What each symbol does to the items:
le: lisi->zoga, sofo->seto, vava->zogi, putu->zera, lotu->zezo, gana->pige, vode->nomu, zogi->zasu, sidu->vuvo, zasu->kosu, felo->leko, rimo->bolo, faro->deze, rozi->muvi, rezi->lotu, sifo->ruke, deze->sozo, kozi->raga, viru->rado, lada->reka, data->kozi, pige->mebo, somo->lefa, rado->fegu, zera->navo, fero->misa, navo->gelu, zoga->tegi, vuna->sidu, daki->gana, lefa->vode, nomu->putu, ruke->rezi, file->rare, rare->somo, fegu->vuna, muvi->daki, sozo->vava, viga->zudu, raga->viga, vuvo->faro, tegi->rozi, zezo->rimo, gelu->lisi, duri->sofo, mode->vibo, vibo->lovu, misa->nuzi, bolo->felo, reka->data, tuvi->sifo, kosu->lada, seto->fero, zudu->duri, lovu->viru, leko->mode, mebo->tuvi, nuzi->file
ru: lisi->leko, sofo->rozi, vava->rare, putu->zezo, lotu->vava, gana->fegu, vode->rezi, zogi->somo, sidu->seto, zasu->lefa, felo->lada, rimo->zasu, faro->misa, rozi->lovu, rezi->sozo, sifo->faro, deze->nuzi, kozi->navo, viru->viga, lada->nomu, data->zera, pige->vuna, somo->sifo, rado->zudu, zera->rimo, fero->daki, navo->bolo, zoga->mode, vuna->sofo, daki->rado, lefa->ruke, nomu->lotu, ruke->deze, file->mebo, rare->tuvi, fegu->duri, muvi->viru, sozo->file, viga->lisi, raga->gelu, vuvo->fero, tegi->vibo, zezo->zogi, gelu->felo, duri->tegi, mode->data, vibo->kozi, misa->gana, bolo->kosu, reka->putu, tuvi->vuvo, kosu->vode, seto->muvi, zudu->zoga, lovu->raga, leko->reka, mebo->sidu, nuzi->pige
ra: lisi->mode, sofo->muvi, vava->somo, putu->rimo, lotu->zogi, gana->vuna, vode->lotu, zogi->lefa, sidu->fero, zasu->vode, felo->reka, rimo->kosu, faro->nuzi, rozi->viru, rezi->vava, sifo->deze, deze->file, kozi->gelu, viru->zudu, lada->putu, data->navo, pige->sidu, somo->ruke, rado->duri, zera->bolo, fero->gana, navo->felo, zoga->vibo, vuna->seto, daki->fegu, lefa->rezi, nomu->zezo, ruke->sozo, file->tuvi, rare->sifo, fegu->sofo, muvi->rado, sozo->rare, viga->zoga, raga->lisi, vuvo->misa, tegi->lovu, zezo->zasu, gelu->leko, duri->rozi, mode->kozi, vibo->raga, misa->pige, bolo->lada, reka->zera, tuvi->faro, kosu->nomu, seto->daki, zudu->tegi, lovu->viga, leko->data, mebo->vuvo, nuzi->mebo
li: lisi->raga, sofo->fegu, vava->rezi, putu->lada, lotu->vode, gana->fero, vode->zasu, zogi->lotu, sidu->pige, zasu->zezo, felo->navo, rimo->putu, faro->tuvi, rozi->duri, rezi->lefa, sifo->rare, deze->sifo, kozi->mode, viru->rozi, lada->bolo, data->leko, pige->misa, somo->vava, rado->muvi, zera->reka, fero->sidu, navo->data, zoga->viga, vuna->gana, daki->seto, lefa->zogi, nomu->kosu, ruke->somo, file->deze, rare->sozo, fegu->daki, muvi->sofo, sozo->ruke, viga->lovu, raga->vibo, vuvo->mebo, tegi->zudu, zezo->nomu, gelu->kozi, duri->rado, mode->lisi, vibo->zoga, misa->vuvo, bolo->zera, reka->felo, tuvi->file, kosu->rimo, seto->vuna, zudu->viru, lovu->tegi, leko->gelu, mebo->nuzi, nuzi->faro

The rows follow the links: the fewer symbols apart two items are, the more alike their rows tend to be.

Each row is also shifted at random along 3 hidden directions that mean nothing.

Row, then item:
-75,7,36,27,9,-28,-17,-35,6,23,-4,-28,40,-27,31,13,-67,43,-10,-19,-13,51,54,32,-22,-1,8,-1,25,45,-42,34,36,-52,2,-64,26,14: zasu
-21,-32,86,-7,-23,26,-29,-22,-17,-7,-14,21,40,18,8,17,-1,-18,-11,3,-64,48,-30,24,8,47,-7,-33,11,8,-8,-39,-2,-28,-9,-39,-18,67: data
10,-29,79,-5,-59,-14,27,-5,-20,-52,41,8,38,10,43,57,-29,35,-15,54,-57,53,8,-41,71,9,-9,17,32,19,-14,-18,-20,-57,36,-56,-43,65: bolo
31,-35,34,-26,-35,44,-23,18,-23,-45,-10,54,-4,67,-24,-10,57,-53,-8,44,-40,-5,-67,-7,34,34,-6,-38,-40,-36,25,-63,-46,18,-11,20,-50,41: zoga
43,9,-66,-12,12,14,-13,27,5,-11,-8,19,-44,31,-41,-42,55,-33,6,17,38,-58,-22,-9,1,-14,5,-11,-55,-38,28,-9,-26,55,-16,63,-10,-38: seto
-31,25,-86,-2,24,-12,76,27,16,17,21,-18,-45,-44,-4,10,21,0,23,-34,62,-62,1,-49,-9,-43,-14,56,28,-25,32,20,6,40,20,65,12,-63: pige
63,27,-39,24,8,-48,26,-3,20,1,34,-34,-10,-28,25,9,-51,60,1,14,40,-4,70,-24,10,-47,11,41,7,28,-21,56,13,-21,23,-18,18,-41: rare
12,1,-57,-21,2,20,47,35,-2,-9,12,17,-41,-1,-25,-2,58,-40,15,-5,28,-58,-44,-49,12,-14,-19,24,1,-47,46,-24,-25,50,9,72,-21,-27: fegu
-23,18,-77,-11,29,11,22,20,8,18,-9,-5,-45,-13,-29,-24,43,-24,18,-28,52,-61,-18,-11,-27,-20,-7,18,-10,-27,30,4,-3,53,-7,68,10,-56: gana
-36,-25,83,2,-12,17,-65,-25,-11,-2,-26,17,47,31,4,-8,-16,-11,-18,10,-63,57,-8,51,-5,45,9,-51,-13,24,-24,-27,-1,-34,-23,-55,-5,60: felo
-22,40,-62,27,37,-39,17,-7,26,35,8,-43,-15,-44,9,-7,-38,43,10,-29,54,-18,60,6,-34,-43,9,34,13,23,-18,62,30,-2,7,1,42,-58: deze
11,31,-23,31,23,-44,18,-18,21,24,16,-42,4,-45,27,13,-63,60,0,-23,31,14,71,5,-19,-31,8,32,23,37,-30,60,34,-27,13,-35,37,-35: ruke
149,-30,56,-25,11,59,-31,-10,-17,29,-58,22,23,4,-23,-4,40,-71,3,-60,-49,14,-71,50,-42,63,-18,-44,21,-14,18,-59,11,20,-38,7,1,49: vibo
146,32,-58,24,28,-35,-26,-1,22,12,4,-23,-19,-3,-2,-34,-29,41,-4,14,54,-15,58,15,-16,-36,23,2,-40,21,-25,58,8,2,-4,-6,28,-54: file
85,-9,-20,-27,13,41,16,16,-7,9,-23,19,-24,4,-30,-11,62,-61,16,-34,4,-38,-62,-1,-17,19,-18,-8,4,-39,43,-42,-9,51,-14,60,-6,-4: duri
-116,-24,78,-1,-21,6,-2,-18,-14,-8,-3,3,45,-4,23,34,-24,4,-9,-2,-57,51,-7,5,13,29,-8,-7,36,20,-14,-18,8,-42,8,-49,-8,59: reka
112,12,18,30,-11,-46,-34,-23,13,-12,19,-20,21,7,27,-4,-62,61,-14,46,1,39,70,15,14,-18,23,-8,-25,46,-49,45,7,-47,7,-62,11,1: lefa
89,26,-83,6,8,-28,47,21,15,-8,35,-15,-43,-20,0,-2,1,25,10,14,62,-48,29,-46,13,-55,4,48,-2,-9,13,32,-10,23,24,38,3,-62: mebo
33,11,20,26,-12,-46,2,-19,6,-2,27,-27,24,-14,38,21,-64,60,-7,23,-4,38,63,-3,17,-17,13,18,14,42,-37,45,15,-52,19,-60,11,3: zogi

The symbols that take the first to the second take the third to the fourth, perhaps in another order. What is the fourth?
Answer with the item's name.
90,11,28,25,-3,-41,10,-22,7,8,19,-34,31,-35,42,28,-71,61,-7,-5,-7,46,59,2,3,-16,7,24,38,43,-37,39,26,-48,20,-63,20,2
: -83,-15,71,12,-20,-6,-38,-24,-9,-10,-4,4,41,14,27,9,-38,20,-16,25,-45,57,19,27,10,23,7,-26,1,33,-31,-1,5,-47,-2,-62,-6,48
:: 49,12,-69,-13,13,10,-10,26,4,-7,-1,17,-47,29,-35,-41,48,-27,6,21,41,-59,-19,-14,1,-19,5,-6,-53,-33,29,-5,-25,50,-13,63,-6,-43
: faro

-49,23,-9,30,14,-44,-24,-19,18,11,13,-30,11,-10,19,-9,-62,59,-9,14,22,22,75,19,-10,-26,23,4,-15,41,-42,59,23,-32,3,-45,30,-24
: -9,25,-26,28,13,-44,-4,-11,19,9,20,-32,-1,-20,22,-3,-56,63,-7,10,33,9,75,5,-5,-38,20,16,-8,36,-34,60,17,-28,12,-32,25,-38
:: -41,4,34,23,-18,-41,-12,-17,4,-17,29,-15,26,0,38,13,-61,60,-15,42,-12,41,58,-2,25,-12,17,2,-6,38,-41,36,5,-56,17,-65,-1,15
: zogi

-23,-5,63,17,-14,-16,-30,-28,-5,3,-2,-7,41,-2,28,13,-52,31,-13,5,-38,59,31,29,3,17,7,-15,13,40,-36,12,17,-52,0,-71,5,37
: 20,-7,63,14,-11,-18,4,-30,-2,13,1,-22,47,-29,39,40,-61,36,-5,-16,-36,58,31,17,-5,10,-4,9,51,40,-33,14,30,-55,10,-69,16,38
:: -20,-5,-48,-20,-8,28,-29,32,-8,-34,-4,42,-46,62,-46,-47,73,-48,-2,49,21,-53,-43,-12,20,-3,9,-29,-80,-45,30,-32,-46,55,-18,59,-34,-18
: rado

-52,29,-89,-2,25,-12,39,21,21,15,14,-17,-50,-25,-14,-15,16,5,17,-19,66,-60,13,-29,-16,-43,0,37,-1,-20,20,28,0,35,9,56,13,-66
: 39,8,-73,-17,-1,6,33,36,2,-18,15,14,-52,12,-25,-10,51,-19,12,19,41,-62,-20,-46,23,-29,-6,27,-24,-42,33,-7,-28,47,10,68,-22,-41
:: -7,35,-51,29,30,-44,-10,-6,23,19,9,-34,-14,-18,10,-22,-42,50,-3,6,52,-9,70,6,-20,-40,22,14,-22,26,-26,62,18,-8,6,-15,35,-53
: nuzi

-38,24,-21,32,3,-49,-24,-12,14,-5,21,-21,5,2,22,-12,-59,64,-13,36,24,16,75,3,7,-34,25,8,-29,38,-37,56,9,-33,7,-41,16,-26
: -24,26,-38,27,-2,-52,19,0,16,-9,40,-28,-11,-15,22,6,-54,69,-6,36,36,-2,72,-28,16,-47,15,35,-9,28,-25,58,5,-26,25,-24,9,-40
:: 10,11,31,27,1,-36,-36,-30,8,6,3,-24,29,-5,27,2,-66,52,-15,16,-10,47,63,27,-5,-7,19,-8,-9,47,-46,43,21,-52,1,-67,20,8
: lefa

19,29,-22,27,9,-51,32,-10,18,10,31,-37,2,-43,32,19,-57,61,0,2,31,6,69,-15,-1,-41,6,41,25,35,-26,58,23,-29,22,-30,26,-30
: 35,20,-7,26,1,-46,32,-18,14,12,31,-39,17,-45,40,30,-67,68,0,-9,16,26,65,-14,2,-33,4,41,40,40,-34,52,29,-39,29,-44,23,-17
:: -18,-40,77,-16,-33,30,-15,-6,-22,-23,-11,28,32,26,4,19,16,-27,-8,16,-66,37,-45,3,23,44,-10,-27,8,-4,4,-51,-15,-17,-4,-20,-32,66
: mode

-70,-36,47,-25,-31,44,10,9,-20,-24,-6,37,11,26,-7,20,45,-48,2,9,-46,5,-64,-15,26,34,-22,-13,12,-28,25,-62,-27,11,4,15,-36,53
: -30,-32,32,-27,-24,47,-10,12,-20,-21,-17,39,0,37,-22,-3,55,-56,0,8,-37,-4,-68,-5,17,35,-15,-28,-7,-35,29,-61,-26,21,-11,28,-35,41
:: -38,-38,69,-21,-41,29,-9,6,-29,-41,-1,38,22,42,-2,17,26,-28,-11,39,-60,29,-48,-10,45,41,-7,-28,-4,-16,14,-55,-29,-12,2,-14,-47,66
: lisi

-35,39,-89,13,41,-21,-10,6,23,25,-4,-19,-40,-10,-21,-42,2,12,7,-9,65,-48,33,13,-36,-31,16,9,-37,-2,-5,44,11,32,-8,39,32,-72
: 50,31,-83,2,33,-13,13,17,18,19,7,-16,-41,-18,-17,-27,12,0,10,-16,62,-50,12,-11,-23,-34,5,20,-16,-16,12,27,5,40,0,50,20,-63
:: 51,39,-68,23,46,-31,-8,-6,25,34,-7,-32,-26,-27,-5,-30,-24,27,4,-26,60,-28,53,19,-43,-37,16,13,-15,17,-16,52,22,13,-8,10,41,-66
: nuzi

26,-7,58,20,-28,-27,-50,-24,-2,-27,11,4,37,27,25,3,-54,44,-22,55,-32,57,48,24,26,8,23,-23,-29,42,-46,21,-1,-54,-2,-74,-7,35
: -41,-23,74,5,-41,-9,-20,-14,-14,-34,16,8,41,23,31,26,-30,25,-17,44,-53,56,11,-1,43,21,4,-14,-1,21,-26,-12,-10,-52,12,-62,-26,56
:: 96,17,8,24,-6,-46,-4,-17,11,-6,25,-23,20,-14,36,14,-66,65,-11,24,8,32,68,1,13,-23,17,12,1,39,-40,49,15,-48,18,-52,13,-4
: zasu

5,-35,60,-27,-14,47,26,-3,-20,5,-20,20,24,-9,-1,30,35,-50,8,-41,-58,18,-69,-1,-4,45,-27,-9,52,-18,23,-62,1,1,-2,6,-17,55
: 8,-30,44,-23,-12,49,-21,1,-18,0,-36,35,12,24,-25,-4,52,-61,0,-18,-44,6,-67,25,-10,46,-13,-38,1,-24,21,-57,-11,18,-26,16,-17,44
:: -2,-23,80,4,-30,2,-46,-20,-14,-20,-7,15,45,27,20,10,-27,11,-16,36,-55,60,3,27,22,32,8,-33,-7,26,-26,-19,-4,-49,-4,-65,-18,64
: felo

110,-13,2,-20,35,56,-34,1,-7,39,-62,21,-10,10,-47,-40,59,-77,11,-62,-8,-23,-64,53,-60,42,-10,-46,-11,-28,29,-46,8,51,-46,44,14,4
: 6,-5,-18,-26,37,49,56,11,-5,47,-35,-6,-18,-51,-26,14,55,-70,27,-106,-1,-33,-73,-3,-53,25,-39,19,71,-41,47,-38,22,48,-10,65,20,-5
:: -44,-33,68,-22,-22,45,-4,-5,-19,-7,-22,25,27,16,-6,18,28,-44,0,-14,-57,24,-60,12,8,47,-19,-23,21,-15,20,-56,-11,-2,-10,0,-22,59
: lisi

-92,35,-48,28,34,-48,-21,-13,25,28,4,-39,-9,-24,9,-24,-50,52,-1,-7,50,-8,70,17,-29,-39,22,10,-19,31,-30,67,32,-12,0,-17,43,-54
: 70,27,-79,6,7,-30,75,20,16,-3,41,-29,-38,-41,6,22,-8,35,17,-2,61,-47,31,-60,11,-56,-4,66,25,-10,13,36,0,16,35,35,8,-60
:: 34,-28,7,-27,-28,43,-7,23,-21,-36,-6,45,-15,52,-31,-14,66,-54,-2,34,-25,-25,-68,-18,35,25,-8,-25,-35,-43,36,-59,-43,33,-9,42,-44,23
: lisi

108,-7,-43,-26,-9,27,44,37,-3,-21,13,20,-37,8,-24,-1,60,-41,14,4,22,-55,-49,-42,20,-9,-14,16,-5,-49,44,-32,-32,51,7,69,-24,-17
: 5,-22,17,-26,1,51,10,7,-18,7,-30,26,-2,7,-25,1,59,-67,10,-36,-27,-12,-73,9,-13,34,-22,-18,18,-37,36,-56,-10,35,-14,41,-17,20
:: 1,30,-87,4,15,-23,20,25,17,-3,27,-10,-45,3,-13,-25,13,12,6,24,62,-55,25,-33,4,-47,11,26,-35,-14,10,33,-12,34,10,43,3,-66
: daki

43,-10,-25,-25,-1,36,3,23,-9,-12,-14,28,-27,27,-35,-20,64,-56,8,1,7,-42,-56,-11,5,10,-11,-13,-21,-43,42,-42,-28,45,-13,57,-19,-4
: 118,1,-55,-20,-5,13,12,33,-3,-25,7,23,-44,28,-30,-22,58,-31,10,29,30,-57,-32,-33,21,-14,-1,3,-41,-43,36,-22,-34,51,0,61,-25,-28
:: 119,34,-70,21,25,-31,-32,4,19,9,6,-12,-30,10,-11,-49,-12,27,-5,28,58,-30,50,15,-12,-39,25,-2,-62,8,-16,46,0,15,-7,13,21,-59
: rare

-10,32,-43,24,14,-47,21,-3,20,6,30,-37,-13,-30,22,9,-50,59,0,7,43,-5,67,-20,-1,-44,11,38,6,24,-21,58,14,-17,21,-13,27,-43
: 33,21,5,32,7,-45,-32,-24,15,7,11,-27,16,-11,25,-6,-67,62,-14,16,10,31,69,22,-8,-20,23,-5,-15,47,-46,53,23,-41,4,-56,25,-12
:: -100,-9,65,12,-11,-6,-30,-32,-3,6,-9,-6,44,-3,22,12,-45,24,-11,-2,-41,60,25,35,-10,25,5,-17,14,39,-35,10,19,-47,-3,-64,13,39
: felo

-134,-12,64,11,-19,-16,-22,-24,-8,-13,3,-5,41,5,32,18,-45,28,-14,19,-36,55,24,15,11,16,7,-15,8,32,-30,4,11,-50,4,-62,-2,39
: -174,0,48,20,-5,-19,-69,-29,-1,-2,-12,-2,35,22,18,-18,-46,36,-20,31,-23,49,43,46,-6,14,25,-39,-34,42,-47,19,13,-47,-14,-70,10,25
:: 25,-18,1,-25,15,50,-31,9,-10,9,-40,32,-11,27,-43,-35,64,-69,6,-22,-11,-24,-66,27,-26,34,-8,-38,-26,-35,30,-51,-14,46,-30,46,-9,14
: lovu

-24,-37,71,-17,-31,31,-35,-2,-22,-21,-20,37,27,42,-5,3,21,-38,-9,17,-61,30,-53,16,20,48,-6,-39,-12,-9,7,-54,-18,-10,-12,-18,-29,63
: -59,-30,77,-14,-10,35,-30,-18,-20,7,-35,18,36,11,-3,10,12,-40,-4,-22,-60,38,-47,37,-13,55,-10,-33,20,0,0,-42,5,-13,-20,-22,-5,62
:: -1,28,-86,-5,42,0,44,18,15,35,-3,-21,-44,-43,-17,-10,28,-16,23,-50,58,-58,-5,-15,-33,-29,-12,34,20,-22,27,17,15,50,5,65,27,-64
: fero

